Each row has a name. Each question is about the rows just above it.

(66): [152 107 135 134 151 145 107 107  91 145 145 145]
(156): [142 127 150 128 108 128 128 125 128 127 127 127]
(122): [ 90 113  90  93  71 107 168  75 113 165  90 109]
How many times does (66) hold [91]? -> 1
Times [91] occurs in (122): -> 0
How many times does (156) hold [127]? -> 4
Count of [145] in (66): -> 4
Count of [109] in (122): -> 1
Times [128] occurs in (156): -> 4
Times [144] occurs in (66): -> 0

(193): [195 195  31 236 194  32 194 213]
(122): [201 215 215 238 215  46 215 191]
(156): [221 221  18  11 241 221 222 238]
Times [216] occurs in (122): -> 0
Count of [18] in (156): -> 1
Times [195] occurs in (193): -> 2
How many times does (156) hold [221]? -> 3
Count of [215] in (122): -> 4

(66): [184 163 153 109 113 107  72]
(183): [161 161 161 161 147 128 161]
(181): [158 148 158 162 113 162 162]
How many times does (181) hold [162]? -> 3
How many times does (181) hold [163]? -> 0
Count of [161] in (183): -> 5
How many times does (66) hold [72]? -> 1
Count of [146] in (183): -> 0

(193): [179 137 168 108 134  83  80  94 178 106 125 164  85 178 127 124 131 214
 133 103 118 204 190]
(122): [143 205 116  52 137 191 226 195 177 133 120 122 201 104 130 131 132  73
 120 122 100 103  80]
(44): [169 101 173  58 134 153 165  80 109 153 118  99 148 128 122 127 127  91
  76 142 101 237  77]
(9): [121 113 121 102 119 118 121 163 119 148 121 121 180 166 119 121 180 191
 119 121 185 180 180]
How many times does (9) hold [121]? -> 7
Times [119] occurs in (9): -> 4
Count of [105] in (193): -> 0
How many times does (193) hold [168]? -> 1

(181): [139 170 187  76 155  84 154 136  84]
(77): [ 62 223 100 114 114 138  91  94  60]
(143): [171 155 161  76 136  83 157 181 102]
(193): [212  61 159 126  88  83 200  57 107]
(74): [ 58 150 118 146 149 211  44 130 182]
(66): [126 119 206  83 184 142 104 190 159]
(183): [ 58 150 121 146 149 211  44 146 182]
(9): [178 170 187 178 170 170 170 192 178]
(189): [ 58 182 182 146 149  58  44 130 182]
(44): [214  77 168 116  97  65 209 118  87]
How many times does (189) hold [58]? -> 2
Times [170] occurs in (9): -> 4

(183): [146 146 146 146 233]
(143): [128 129 232 233 232]
(193): [128 128 154 233 234]
(77): [127 129 129 232 234]
(9): [129 129 235 232 234]
(44): [127 129 127 128 233]
(181): [127 127 129 127 234]
(66): [126 232 232 231 234]
(74): [128 234 234 232 233]
Count of [146] in (183): -> 4
Times [127] occurs in (181): -> 3

(74): [122 143 150 129 131  72  85  76 156 132 114  21 119  92 150 110 111 234
  94 110  93  60 133 117  46 157  73 173]
(193): [123 137 150 132 142  55  74  72 127 135 109  21 122  76 145 123 111 240
 100 119 115  49 139 130  33 159  72 171]
(122): [123 135 150 142 144  50 171  71 123 171 107 159 159  75 144 125 111 142
 142 119 171  48 142 131 142 159 142 171]
(183): [120 156 149 120 113 104 106  78 157 131 150  21 117 120 159  84 113 226
  81  92  53  84 120  94  71 153  76 177]
(181): [121 145 148 126 130  80  90  75 140 133 116  20 120  99 152 104 113 233
  88 103  83  67 129 110  53 155  72 174]
(9): [123 142 149 129 134  67  84  74 135 133 112  20 122  88 150 112 111 236
  92 111  98  59 135 121  41 158  73 173]
(189): [120 156 148 120 113 104 106  78 157 131 170  22 117 120 159  84 114 226
  82  92  54  84 120  94  71 153  76 177]
(77): [123 135 150 134 144  51  74  71 123 136 107 143 123  76 144 125 112 238
  97 119 120  48 142 131  30 158  71 171]
(143): [122 142 149 128 133  73  85  74 120 132 113  21 120  92 151 109 112 236
  91 111  94  62 133 118  46 156  73 173]
(44): [122 141 149 130 134  66  82  72 132 134 112  22 121  88 150 114 111 237
  94 110 102  58 137 120  40 158  72 172]
(66): [120 146 149 127 129  77  90  75 141 134 114  21 121 100 153 108 114 232
  90 105  87  64 130 116  52 157  73 175]
(156): [122 146 148 128 128  78  89  76 139 134 113  20 120  97 152 105 112 234
  89 107  88  66 131 113  50 156  73 175]
How many times does (74) hold [157]? -> 1
Count of [149] in (143): -> 1
Count of [171] in (122): -> 4
How many times does (122) hold [142]? -> 6

(9): [176 176 214 183 183 183  15 146  40  60  55 181 161 196 113 183 126  88
  89 196 158 130 110 196]
(77): [216 162 234 195 162 237 109 109 109 217 162 221 162 162  78  81 162  81
 116  97  81  59  97  98]
(66): [ 87 197  91  26 110 194  36  29  55  61  82 113 137 162  49  23 157 184
  68 140 226  23 232  87]
Count of [196] in (9): -> 3
Count of [109] in (77): -> 3
Count of [80] in (77): -> 0
Count of [98] in (77): -> 1

(9): [ 69 210 140  63  96]
(143): [160 132 130 159 117]
(122): [239  62  92 235  77]
(66): [ 73 219  99  70 203]
(189): [165  97  97  97  97]
(193): [118  88 118 118 118]
(74): [ 93 110 102 100 173]
How many times does (189) hold [97]? -> 4
Times [118] occurs in (193): -> 4
Count of [118] in (143): -> 0
How many times does (193) hold [117]? -> 0

(193): [189 104 176 167 129 167 146 136 108 127 130 122 149 149 166 125 145 168
 177 168 132 156 145 149 161 142 112 119 150 125 152 125 114  97 117 154
 123 163 149 142 162 166 143 153 135 157 129 119 129 140]
(181): [127 126 127 126 126 127 127 125 125 126 126 127 126 127 127 126 126 126
 127 126 126 127 126 127 126 126 125 126 128 126 126 126 126 126 126 126
 126 127 126 125 127 127 128 127 125 127 126 126 127 126]
(143): [137 131 111 144 128 115 143 161 167 129 148 149 117 169 135 154 158 139
 122 124 145 141 139 146 154 140 129 144 105 158 106 157 165 139 140 162
 109 141 145 124 133 145 157 102 145 169 140 116 154 150]
(74): [134 132  98 145 123 103 151 173 181 123 154 164 105 192 133 169 171 138
 117 114 153 147 143 159 164 142 126 156  96 171  84 175 188 149 149 175
 100 146 148 108 136 155 182  88 147 192 140 109 170 156]
(122): [124 135  91 138 123  98 147 172 184 123 154 163 103 186 127 167 166 132
 110 110 153 143 141 155 157 141 131 154  93 171 158 129 125 106 115 177
 104 142 162 177 124 132 100 108 164 153 150 110 125 168]
(66): [ 69 214  92 110 179 112 117 174 216 200 183 137 145  92  97 161 131 106
  57 110 157  88 127  88 111 160 220 155 106 178 188 149 146 211 154 133
 190  87 137 214  69  69  58 112 170  70 179 173 117 164]
(183): [170 113 148 158 124 142 147 140 129 122 131 137 132 162 156 136 152 157
 158 146 151 153 142 151 159 136 109 134 134 136 124 140 142 111 130 156
 112 157 148 120 155 163 162 132 122 169 122 116 146 139]
(156): [125 127 128 125 127 127 126 126 125 127 127 126 127 125 126 127 126 126
 126 126 126 126 126 126 125 127 128 127 128 126 128 126 125 127 126 125
 129 126 126 127 126 126 125 128 126 124 127 125 125 126]
(9): [138 154 159 136 153 155 128 129 128 162 138 119 158 100 138 126 123 139
 133 145 132 120 131 112 127 143 154 131 155 129 189 118 107 141 129 125
 169 125 137 175 124 120  95 158 137  95 139 154 110 136]
(189): [124 135  91 138 123  98 147 172 184 123 154 163 103 186 127 167 166 132
 110 110 153 143 141 155 157 141 131 154  93 171  83 173 186 152 149 169
 100 141 144 109 130 147 175  86 148 185 143 112 168 154]
(44): [140 141 163 132 146 160 129 114 108 146 126 122 157 104 140 119 116 136
 151 151 128 132 134 125 122 134 144 127 166 117 170 115 106 131 131 114
 162 132 130 154 139 128 112 169 130 104 134 155 150 125]
How many times does (156) hold [126]? -> 21
Count of [170] in (66): -> 1
Count of [151] in (183): -> 2

(44): [130 125 129 126 129  87  49 142 130 119 129 137 126 143]
(77): [147  93 102  93 130 209 202 110 102 125 148 119 145 147]
(156): [159 108 130  73 174 165  87 129 135 107  78 130 107 182]
(122): [132 127 104 120 138 185 211 112 127 135 169 119 134 124]
(193): [135 122 147 115 138  98  52 141 130 115  81 120 131 151]
(74): [108 140 153 163 108 108  58 145 124 101 130 137 111 108]
How many times does (74) hold [108]? -> 4
Times [119] occurs in (44): -> 1
Times [102] occurs in (77): -> 2
How many times does (44) hold [129]? -> 3

(9): [105 105 111 159]
(122): [122 120 119 139]
(66): [137 143 121 132]
(193): [147 169 149 110]
(181): [78 79 79 79]
(143): [131 131 123 156]
(77): [124 169 127 105]
(189): [124  79 123  45]
How many times does (9) hold [111]? -> 1
How many times does (181) hold [80]? -> 0
Count of [123] in (143): -> 1

(181): [127  65 175  65 135]
(66): [217 136 217 217 216]
(9): [135 136 135  65  65]
Times [65] occurs in (9): -> 2
Count of [135] in (9): -> 2
Times [64] occurs in (181): -> 0
Count of [64] in (9): -> 0
Count of [218] in (66): -> 0

(183): [158  97 140 203 169 195 216 138 108 178 165 129 196 179  89  71 223 128
 121 196 167 109 144  72  69 129 113  89 111  69 119 112 101  94 168 228
 160  69  70 127  71 137 102 168  92 129 222 129  70 138 197]
(156): [238 241 191 180  59 207  53 129 226 157  99 124 127 102 112 125 113 132
  70 139  56 102  95 172 212 152 172 103  90 115 106 128  70 213 219  46
  66 218 147 115 106 236 116  70 110 238 169  70 233  73 133]
(143): [238 241 191 180 171 207  70 129 226 157  54  95 127 111 112 125 113 132
  70 139  56 102  95 172 212 152 172 103  95 115 106 128  70 213 219  46
  66 218 147 115 152  95 116  70 110 238 169  70 233  73 152]
Count of [152] in (143): -> 3
How many times does (143) hold [95]? -> 4
How many times does (183) hold [168]? -> 2
Times [116] occurs in (143): -> 1
How many times does (143) hold [173]? -> 0
Times [53] occurs in (156): -> 1

(193): [105 203 106 131 131 153 123 120 115 124 109 143 139  89 194]
(66): [ 84 171 114 125 175  80 150 125 113 124 162 147 104 110 178]
(181): [142 181 119 131 155 166 100 119  69 128  70 131 165  69  70]
(44): [107 132 159 122 146 150 120 116 126 127  92 125 203 125 199]
(74): [ 88  87 104 131 174 102 149 118 121 135 151 146 104  87  95]
(156): [ 95  92 108 122  63 175 106 137 153  68  84  79 128 126 198]
(77): [118  64 168  74 118 151 101 115 132 121  74 124  74  74  78]
(122): [ 88 184 104 131 174 102 149 118 121 135 151 146 173  87 180]
(143): [ 95  66 157 136  91 154  88 122 129 127  70  69 138 162 196]
(189): [118  64 168 120 118 147 101  74 132 121  74 124 135 159  78]
Count of [74] in (77): -> 4
Times [69] occurs in (181): -> 2
Count of [165] in (181): -> 1
Times [174] occurs in (74): -> 1
How many times does (189) hold [118]? -> 2

(122): [130 218  94 146 218]
(189): [145 108  54 156 200]
(66): [192  95  55 225 225]
(44): [174 122 100 100 100]
(181): [161 117  99 156 156]
(143): [144 110 183 157 199]
Count of [55] in (66): -> 1
Times [99] occurs in (181): -> 1
Count of [155] in (181): -> 0
Count of [94] in (122): -> 1
How many times does (44) hold [100]? -> 3

(74): [ 66 172  90  74 111]
(66): [210 210  90  88 184]
(77): [ 87 125  87 160  87]
(9): [159 159 209 159 209]
Count of [209] in (9): -> 2
Count of [88] in (66): -> 1
Count of [160] in (77): -> 1
How many times does (77) hold [87]? -> 3

(156): [154 143 114 159 136 163 139  82  47 127 157 132 154 170 117 145 152 116
 168 120 103 119 195 143]
(74): [101 150 101 178 121 101 173 107 103 134 147  99 163 121 121 177 121 121
 140 119 106 145 161 151]
(181): [160 135 122 124 108 151 130 130 166 123 101 128 184 123 151 115 125 143
 170 165 142 128 120  22]
(66): [164 195 140 108 126 143 163 126 103 115 115 152 151 126 122 106 184 166
 164 128 152 126 134 155]
(193): [164 195 140 108 114 143 164  57 103 119 115 152 151 114 122 106 184 164
 164 128 152 131 114 155]
(44): [121 148  85  87 171 138 159  71 137 133 181 170 106 110  73 140 158 157
 102  93 201 126  91 167]
Times [164] occurs in (193): -> 4
Count of [126] in (66): -> 4
Times [121] occurs in (74): -> 5

(122): [166 166 183 166 183 166 166]
(181): [167 137 214 223 107 167  43]
(66): [113 123 165  73 136  98 180]
How many times does (122) hold [166]? -> 5
Count of [167] in (122): -> 0
Count of [112] in (66): -> 0

(143): [127 127 128 128 128 127 127 131 126 129 129 129 128]
(74): [128 128 128 128 127 126 127 129 130 128 127 124 129]
(181): [104 207 122 106 124 142 157 120 161  62 160 226 123]
(9): [130 124 128 129 128 127 127 128 125 130 127 126 128]
(66): [131 131 129 127 128 129 130 126 131 126 128 128 130]
(122): [ 80 150 132 129 124  96 138 113 152 129 137 129 130]
(193): [125 149 167 115 213 148 119  59 178 129 161 115 220]
(77): [124 130 128 129 126 125 127 127 133 126 128 128 129]
How many times does (122) hold [130]? -> 1
Times [127] occurs in (66): -> 1
How many times does (66) hold [130]? -> 2

(44): [150  37 115 120 116 148 158 137  80 112 103]
(189): [146 163 110  45 149 104 103 147 153 113 176]
(77): [ 86 205 150 129 131 127 133 122 162  84 179]
(193): [ 49 144 139 149 108 122 163 113 165  67 117]
(183): [156  85 215 129 118 110 147 141  94  90 140]
(66): [189  85 181 181 181 145  85 181  92 181 151]
(156): [171 173 122 122 148 121 121 141 122 189 131]
(181): [104 180 177 172 155 134  73 103 102 120  97]
(9): [ 90 131  86  90 184 184 184 120 186 184 148]
(143): [136  99 159 164 124 133  98  96  81 148  49]
(122): [112 127  96 218 168 147 150 125 116 120 112]
(74): [155 172 183  46 111 115 105 131 110 114 136]
Count of [189] in (66): -> 1
How many times does (156) hold [123]? -> 0
How many times does (9) hold [184]? -> 4
How many times does (189) hold [103]? -> 1
Times [147] occurs in (122): -> 1
How many times does (66) hold [181]? -> 5

(74): [115 115 161 161 161 158]
(77): [184  69  45  69  69 184]
(122): [115  90 161 136  71 160]
Times [136] occurs in (122): -> 1
Count of [161] in (74): -> 3
Count of [69] in (77): -> 3

(74): [138 123 125 124 123 123]
(193): [126 133 125 134 134 114]
(181): [125 123 125 124 136  82]
(66): [123 127 122 125 123 123]
(122): [123 123 124 124 122 124]
Times [123] occurs in (122): -> 2
How many times does (66) hold [123]? -> 3
How many times does (122) hold [124]? -> 3
Count of [126] in (193): -> 1
How many times does (122) hold [122]? -> 1

(143): [ 80 128 110 110  80 138 110 138]
(189): [104 213 153 106 105 138 136 165]
(77): [177 177 177 176 104 134 134 177]
(193): [131 177 188 111 104 131  84 129]
(74): [154 234 139 133  93 154 140 186]
Times [134] occurs in (77): -> 2
How many times does (193) hold [131]? -> 2
How many times does (77) hold [177]? -> 4
Times [138] occurs in (143): -> 2
How many times does (193) hold [129]? -> 1
How many times does (74) hold [139]? -> 1
Times [84] occurs in (193): -> 1

(193): [114 121 123 129 109 102 122 121 108 113 124 137 117 136 121 168 142 109
 142 116 110 136 129 140 119 163  95  99 161 194 132 131 123]
(9): [195 172 164 129 151 122 110 164 154 130 119 122 117 118 109 141 113 156
 122 139 164 117 127 129  84 113 172 157 136 172 116 113 117]
(122): [104 132 125 126 134 164 146 158 140 131 110 117 112 120 122 126 127 140
 143 115 142 146 119  94 111 166 154 125 116  70 146  90 116]
(66): [ 58 131 122 156 145 165 123 108 151 140 106 111 133 134 139 127 144 133
 123 124 116 115 135 116 165 133  96 144 136 119  69 110 170]
(156): [194 132 131 107 127 133 131  98 123 108 108 116 141 109 130 139 137 140
 132 142 136 110 119 143 159 121 137 131 117 222 144 101 115]
(183): [172 128 121 110 168 172 134 140 141 120 117 153 118 125 134 101 143 139
 122 106 136 163 122 107 104 156 142 123 131 220 158 120 103]
(74): [ 85 129 129 151 150  99 124 113 127 117 131  92 131 102 104 105  93 105
 140 136 118 116 104 137 153 112 104 108 110 110 104 171  97]
(44): [195 129 136 129 127 122 110 164 154 130 119 122 117 118 109 141 113 156
 129 139 136 117 127 129  84 113 164 171 136 172 116 113 117]
(189): [109 128 121 110 168 172 134 140 141 120 126 153 118 125 134 101 143 139
 122 106 136 163 122 107 104 156 142 123 131 165 158 120 103]
Count of [127] in (44): -> 2
Times [167] occurs in (122): -> 0
Count of [105] in (74): -> 2
Times [172] occurs in (9): -> 3

(74): [112 118  94 111]
(143): [136 179 136 104]
(77): [111 145 142  45]
(193): [186 186 197  90]
(156): [112 112 112 220]
Count of [112] in (156): -> 3
How many times does (143) hold [137]? -> 0
Times [90] occurs in (193): -> 1
Times [104] occurs in (143): -> 1
Count of [179] in (143): -> 1
Times [112] occurs in (74): -> 1

(66): [ 27  41 236 245 151 185]
(181): [149 190  68  97 228 225]
(156): [142  21 228 109 224  17]
(44): [238  69 179 108 238 238]
(74): [142  21 228 123 224  38]
Times [108] occurs in (44): -> 1
Count of [238] in (44): -> 3

(122): [104 108 170 121  93  58  72 150 228  94 108 119  72 219 217 159]
(143): [119 114 154 141 119 100  99 151 191 112 122 126 109 179 199 165]
(77): [139 124 133 144 144 136 137 138 141 141 126 143 146 134 144 145]
(74): [119 209 154 141 119 100 196 151 191 112 122 126 109 179 199 165]
(66): [119 114 154 141 119 100  99 151 191 112 111 126 109 179 199 165]
(189): [151 101 184 175 208 153 163 153 199 153 142 208 193 200 170 159]
(9): [144 168 131 123 133 154 151 126 104 132 164 125 128 121  97 114]
(183): [131 157 124 124 104 113 109 144 140  92 125 101  97 123 152 143]
(193): [173 180 146 160 189 217 210 139  87 208 192 181 209 109  73 119]
(44): [125 158 153 110 118 127 133 124 135 133 164 130 109 160 105 102]
(181): [135 123 143 145 137 124 125 146 163 131 123 138 134 154 170 156]
Times [208] occurs in (189): -> 2
Times [138] occurs in (181): -> 1

(77): [200  98  98 100 207 133 164 154 107 120  65 154 127 131 102  28 161  92
 159  73 178 187  82 138 200 189 132 102 120]
(74): [179 106 107 140 157 151 152 143  36 137  49 147 175 116 106  86 179  73
 126 150 167 171 103 109 194 189 102  91 131]
(156): [152 114 107 160 128 164 128 158  89 105 118 158 129  87 117 117 190 116
 116 131 163 168 117 152 125 181  88 127 130]
(181): [120 179  93 149 187 149 161 133  25 133 126 154  87 135 149  87 213  69
 126 121 184 179  98 120 126 192 121 179 119]
How many times does (181) hold [126]? -> 3
Count of [87] in (181): -> 2
How many times does (181) hold [150]? -> 0
Count of [106] in (74): -> 2

